Below are the code and all the weights of a small trained network. Each question names an input and a class and asks about switching units off, where a switched-off unit gives its printed mean instead of its output.

import numpy as np


def w(rows, s, z=0):
    codes = np.array(rows[::2]) - 128.0
    scale = np.full(codes.shape[1], s)
    scale[-1] = z or s
    return codes * scale


def f(y):
    return y / 2 * (1 + np.tanh(0.7978845608 * (y + 0.044715 * y**3)))


def log_softmax(a):
    a = a - a.max(-1, keepdims=True)
    return a - np.log(np.exp(a).sum(-1, keepdims=True))


def net(x, mask):
    res = np.array(x, float).reshape(1, 6) / 4 @ E
    y = f(res @ A[0][:, :-1].T + A[0][:, -1])
    res = res + np.where(mask, y, B[0][:, -1]) @ B[0][:, :-1]
    return log_softmax(res[-1] @ U[:, :-1].T + U[:, -1])


A, B = {}, {}
E = w([
[150,104,93,11,46,26],'x0',
[117,93,36,173,111,85],'x1',
[253,9,109,128,172,166],'x2',
[185,59,2,91,214,116],'x3',
[120,202,152,86,221,43],'x4',
[216,175,140,248,144,13],'x5',
],0.0078)
A[0] = w([
[173,72,202,107,164,143,143],'neuron 0',
[128,144,182,119,115,153,24],'neuron 1',
[127,228,159,106,108,178,204],'neuron 2',
[153,117,140,153,180,62,109],'neuron 3',
[165,96,109,134,77,131,183],'neuron 4',
[154,233,71,10,160,96,129],'neuron 5',
[58,193,98,143,135,160,166],'neuron 6',
[79,115,33,135,153,108,253],'neuron 7',
[177,63,131,127,173,183,155],'neuron 8',
[83,68,77,176,86,89,140],'neuron 9',
[137,191,138,119,190,106,171],'neuron 10',
[130,159,165,161,190,99,149],'neuron 11',
[177,73,183,93,106,149,153],'neuron 12',
[88,111,78,64,100,93,243],'neuron 13',
[155,32,159,82,113,194,130],'neuron 14',
[78,217,186,114,130,156,97],'neuron 15',
[96,150,88,53,125,71,74],'neuron 16',
[109,167,33,107,87,139,49],'neuron 17',
[116,229,122,139,80,170,19],'neuron 18',
[70,136,198,164,62,142,152],'neuron 19',
[120,124,60,164,124,160,27],'neuron 20',
[68,96,34,218,127,172,122],'neuron 21',
],0.011,0.0048)
B[0] = w([
[174,106,130,209,28,243,187],'neuron 0',
[118,144,129,164,116,192,147],'neuron 1',
[27,95,226,122,155,129,220],'neuron 2',
[129,163,124,203,107,88,194],'neuron 3',
[115,130,34,147,77,153,181],'neuron 4',
[149,42,251,21,199,9,254],'neuron 5',
[102,80,166,80,253,134,201],'neuron 6',
[182,169,153,37,194,83,235],'neuron 7',
[139,149,181,80,105,173,227],'neuron 8',
[174,197,2,172,63,149,181],'neuron 9',
[163,116,223,141,150,63,206],'neuron 10',
[183,202,205,170,172,151,197],'neuron 11',
[152,45,48,156,52,210,192],'neuron 12',
[156,186,53,34,140,77,240],'neuron 13',
[220,68,56,112,125,178,234],'neuron 14',
[60,160,226,129,199,164,220],'neuron 15',
[92,113,77,71,115,25,210],'neuron 16',
[227,118,149,133,212,68,161],'neuron 17',
[33,46,221,101,133,128,168],'neuron 18',
[49,162,56,147,64,185,219],'neuron 19',
[189,154,58,164,142,131,146],'neuron 20',
[236,196,124,63,236,129,207],'neuron 21',
],0.0079,0.0099)
U = w([
[110,94,118,43,142,39,1],'0',
[20,128,178,90,172,180,114],'1',
[174,133,68,133,195,135,173],'2',
[174,2,82,86,115,236,95],'3',
[153,145,170,211,192,93,157],'4',
[92,96,52,125,16,91,175],'5',
],0.0094,0.0034)

Each question gives the input, the list of numbers given to net, and the class t.
The units are the neurons (one row each of A and B). Each row of codes is followed by its name. A weight is (code - 128) times the scale printed after its matrix; where a second scale follows, it is the last column's (A, B and U).
mask holds one flag per neuron, in row order. A switched-off neuron (its flag False) gives its mean, the last column of its row in B, instead of its output. The means were averaged over made-up inputs and are rounded, as every weight is.
A unit's drop is (log p(t) with every unit on - log p(t) with that unit switched off) / (log p(t) with every unit on - log p(t) with every unit switched off).
The circuit of an input: a set's keep is (log p(t) with only the set's units on - log p(t) with every unit switched off) / (log p(t) with every unit on - log p(t) with every unit switched off). Starting from the 12 units with the biggest drops (on a tie, the unit counted first), units are removed one at a time, each time the one whose removal leaves the highest keep (on an exact tie, the one counted first), for as long as the keep stays at least 0.8.
circuit, biggest first: the units of the circuit, biggest drop first
k most important neurons: the k neurons with the biggest drops, biggest first
drop when u is switched off: that unit's drop, to one decimal
input [4,7,-3,0,-3,3], class 5: circuit, biggest first -> [neuron 9]
input [-1,-6,-1,-6,3,8], class 1: circuit, biggest first -> [neuron 2; neuron 15]
input [-1,0,5,4,0,7], class 4: circuit, biggest first -> [neuron 3; neuron 13]
input [6,4,2,-5,5,8], class 4: circuit, biggest first -> [neuron 3; neuron 11]
input [-2,-6,2,-5,3,3], class 1: 3 most important neurons -> [neuron 2; neuron 15; neuron 19]
input [-6,5,-7,4,-6,8], class 2: 2 most important neurons -> [neuron 21; neuron 9]
input [1,-3,5,-8,6,1], class 1: 2 most important neurons -> [neuron 2; neuron 15]
input [4,-7,-1,8,-6,6], class 3: 2 most important neurons -> [neuron 16; neuron 19]
input [0,7,5,-7,5,-5], class 3: 2 most important neurons -> [neuron 16; neuron 3]
input [7,-4,-1,-5,-5,-5], class 3: 3 most important neurons -> [neuron 14; neuron 12; neuron 3]
input [-8,1,7,0,2,0], class 3: 2 most important neurons -> [neuron 0; neuron 8]
input [8,-8,-2,-5,-4,7], class 5: 3 most important neurons -> [neuron 6; neuron 19; neuron 5]
input [1,-1,5,0,0,5], class 3: drop when neuron 21 is switched off -> 0.1
input [-4,7,-6,5,5,-7], class 0: drop when neuron 0 is switched off -> 0.0
input [5,7,7,5,-7,7], class 2: drop when neuron 21 is switched off -> 0.9
